Below are the code and all the weights of a small trained network. Each question names an input and a class and asks about switching units off, where a switched-off unit gives its printed mean instead of its output.

import numpy as np


def w(rows, s, z=0):
    codes = np.array(rows[::2]) - 128.0
    scale = np.full(codes.shape[1], s)
    scale[-1] = z or s
    return codes * scale


def f(y):
    return np.maximum(y, 0)


def log_softmax(a):
    a = a - a.max(-1, keepdims=True)
    return a - np.log(np.exp(a).sum(-1, keepdims=True))


def net(x, mask):
    res = np.array(x, float).reshape(1, 8) / 4 @ E
    y = f(res @ A[0][:, :-1].T + A[0][:, -1])
    res = res + np.where(mask, y, B[0][:, -1]) @ B[0][:, :-1]
    return log_softmax(res[-1] @ U[:, :-1].T + U[:, -1])


A, B = {}, {}
E = w([
[102,165,83,29,213,212],'x0',
[76,124,64,124,142,53],'x1',
[77,169,108,176,158,2],'x2',
[110,115,57,146,129,181],'x3',
[121,196,196,111,149,139],'x4',
[165,117,204,151,200,86],'x5',
[43,222,189,186,65,139],'x6',
[72,95,184,58,40,73],'x7',
],0.0095)
A[0] = w([
[108,163,182,116,141,141,254],'neuron 0',
[164,139,175,108,164,66,109],'neuron 1',
[140,50,122,109,61,139,106],'neuron 2',
[106,127,159,246,77,105,95],'neuron 3',
[116,114,192,109,171,86,86],'neuron 4',
[139,135,192,131,147,89,108],'neuron 5',
[138,146,135,159,91,105,94],'neuron 6',
[145,118,161,126,129,118,11],'neuron 7',
[99,116,78,99,130,105,147],'neuron 8',
[196,102,113,166,169,160,136],'neuron 9',
[111,138,157,190,103,106,61],'neuron 10',
[106,153,51,129,140,83,204],'neuron 11',
[131,108,146,92,88,140,148],'neuron 12',
[138,63,107,106,87,117,70],'neuron 13',
[108,149,168,210,72,98,141],'neuron 14',
[143,90,125,149,187,183,77],'neuron 15',
[113,98,154,122,161,99,98],'neuron 16',
[124,171,164,123,103,141,83],'neuron 17',
[148,69,138,108,32,117,79],'neuron 18',
[121,133,167,189,83,97,84],'neuron 19',
[80,178,155,107,97,180,65],'neuron 20',
[101,130,76,110,146,94,137],'neuron 21',
],0.014,0.003)
B[0] = w([
[58,154,186,135,114,155,211],'neuron 0',
[118,131,168,88,210,85,211],'neuron 1',
[175,12,147,77,87,89,228],'neuron 2',
[115,160,76,231,68,60,244],'neuron 3',
[138,156,215,56,156,112,199],'neuron 4',
[91,165,162,93,181,47,199],'neuron 5',
[137,174,108,160,121,72,176],'neuron 6',
[133,108,151,148,145,68,149],'neuron 7',
[82,68,80,90,138,107,193],'neuron 8',
[231,137,130,178,200,118,242],'neuron 9',
[102,180,124,179,109,72,197],'neuron 10',
[90,144,51,103,195,155,231],'neuron 11',
[115,68,174,90,72,164,190],'neuron 12',
[169,39,111,91,79,153,202],'neuron 13',
[111,217,110,204,40,19,245],'neuron 14',
[191,155,125,195,149,167,231],'neuron 15',
[159,189,115,83,170,42,170],'neuron 16',
[65,169,133,141,84,162,182],'neuron 17',
[153,93,134,115,19,93,227],'neuron 18',
[156,186,112,162,95,6,214],'neuron 19',
[75,173,172,146,61,254,220],'neuron 20',
[93,120,62,100,169,141,199],'neuron 21',
],0.0071,0.011)
U = w([
[124,139,225,99,170,87,98],'0',
[149,56,133,106,61,117,59],'1',
[222,115,113,187,193,156,225],'2',
[78,165,168,133,90,201,250],'3',
[86,97,5,106,174,137,48],'4',
[125,154,101,210,97,53,98],'5',
],0.013,0.0023)

Each question gives the input, the list of numbers given to net, and the class t.
The units are the neurons (one row each of A and B). Each row of codes is followed by its name. A weight is (code - 128) times the scale printed after its matrix; where a second scale follows, it is the last column's (A, B and U).
mask holds one flag per neuron, in row order. A switched-off neuron (its flag False) gives its mean, the last column of its row in B, instead of its output. The means were averaged over made-up inputs and are rounded, as every weight is.
A unit's drop is (log p(t) with every unit on - log p(t) with that unit switched off) / (log p(t) with every unit on - log p(t) with every unit switched off).
The circuit of an input: a set's keep is (log p(t) with only the set's units on - log p(t) with every unit switched off) / (log p(t) with every unit on - log p(t) with every unit switched off). Starting from the 12 units with the biggest drops (on a tie, the unit counted first), units are removed one at a time, each time the one whose removal leaves the highest keep (on an exact tie, the one counted first), for as long as the keep stays at least 0.8.
circuit, biggest first: the units of the circuit, biggest drop first
k most important neurons: the k neurons with the biggest drops, biggest first
drop of u: that unit's drop, to one decimal
input [5,-6,5,3,2,-8,-1,-7], class 2: most important neuron : neuron 15
input [-3,-6,4,2,2,0,-2,-6], class 2: circuit, biggest first : neuron 9; neuron 18
input [6,5,3,-7,-4,-6,8,-3], class 4: circuit, biggest first : neuron 11; neuron 21
input [-3,6,2,0,0,8,-2,-6], class 2: circuit, biggest first : neuron 9; neuron 14; neuron 18
input [-2,0,0,-5,5,-2,-1,2], class 0: circuit, biggest first : neuron 3; neuron 4
input [-2,8,3,8,1,5,-6,-8], class 4: 4 most important neurons : neuron 11; neuron 21; neuron 8; neuron 4
input [-3,-3,-4,0,8,-1,4,-5], class 3: 3 most important neurons : neuron 20; neuron 0; neuron 17
input [-1,-7,1,-5,3,7,5,6], class 5: 3 most important neurons : neuron 14; neuron 3; neuron 19
input [6,5,0,-1,-7,0,3,8], class 4: 3 most important neurons : neuron 21; neuron 11; neuron 8
input [1,1,1,5,-7,-5,-8,6], class 1: 2 most important neurons : neuron 2; neuron 18
input [3,5,-7,5,-6,2,-1,1], class 1: 2 most important neurons : neuron 2; neuron 13
input [7,8,-3,8,6,8,-1,4], class 4: 2 most important neurons : neuron 21; neuron 8
input [5,3,8,-1,7,1,-1,0], class 0: 2 most important neurons : neuron 4; neuron 1
input [5,0,-4,-6,-5,-8,3,-2], class 3: circuit, biggest first : neuron 20
input [-2,6,3,-2,-5,4,-2,-7], class 4: 2 most important neurons : neuron 11; neuron 21
input [0,-5,-1,7,-3,-4,7,-7], class 3: 2 most important neurons : neuron 20; neuron 19
input [6,-4,-3,-1,-5,6,-6,4], class 2: 2 most important neurons : neuron 15; neuron 9
input [5,4,1,-7,-8,7,4,3], class 0: drop of neuron 16 : 0.0
input [4,-8,-3,4,8,8,6,8], class 3: drop of neuron 20 : 0.6
input [-4,-2,7,-6,-8,5,-8,5], class 0: circuit, biggest first : neuron 4
input [6,8,-2,5,4,6,6,-5], class 3: drop of neuron 0 : 0.1
input [-3,-2,-8,-7,-6,-7,5,-3], class 1: drop of neuron 2 : 0.1
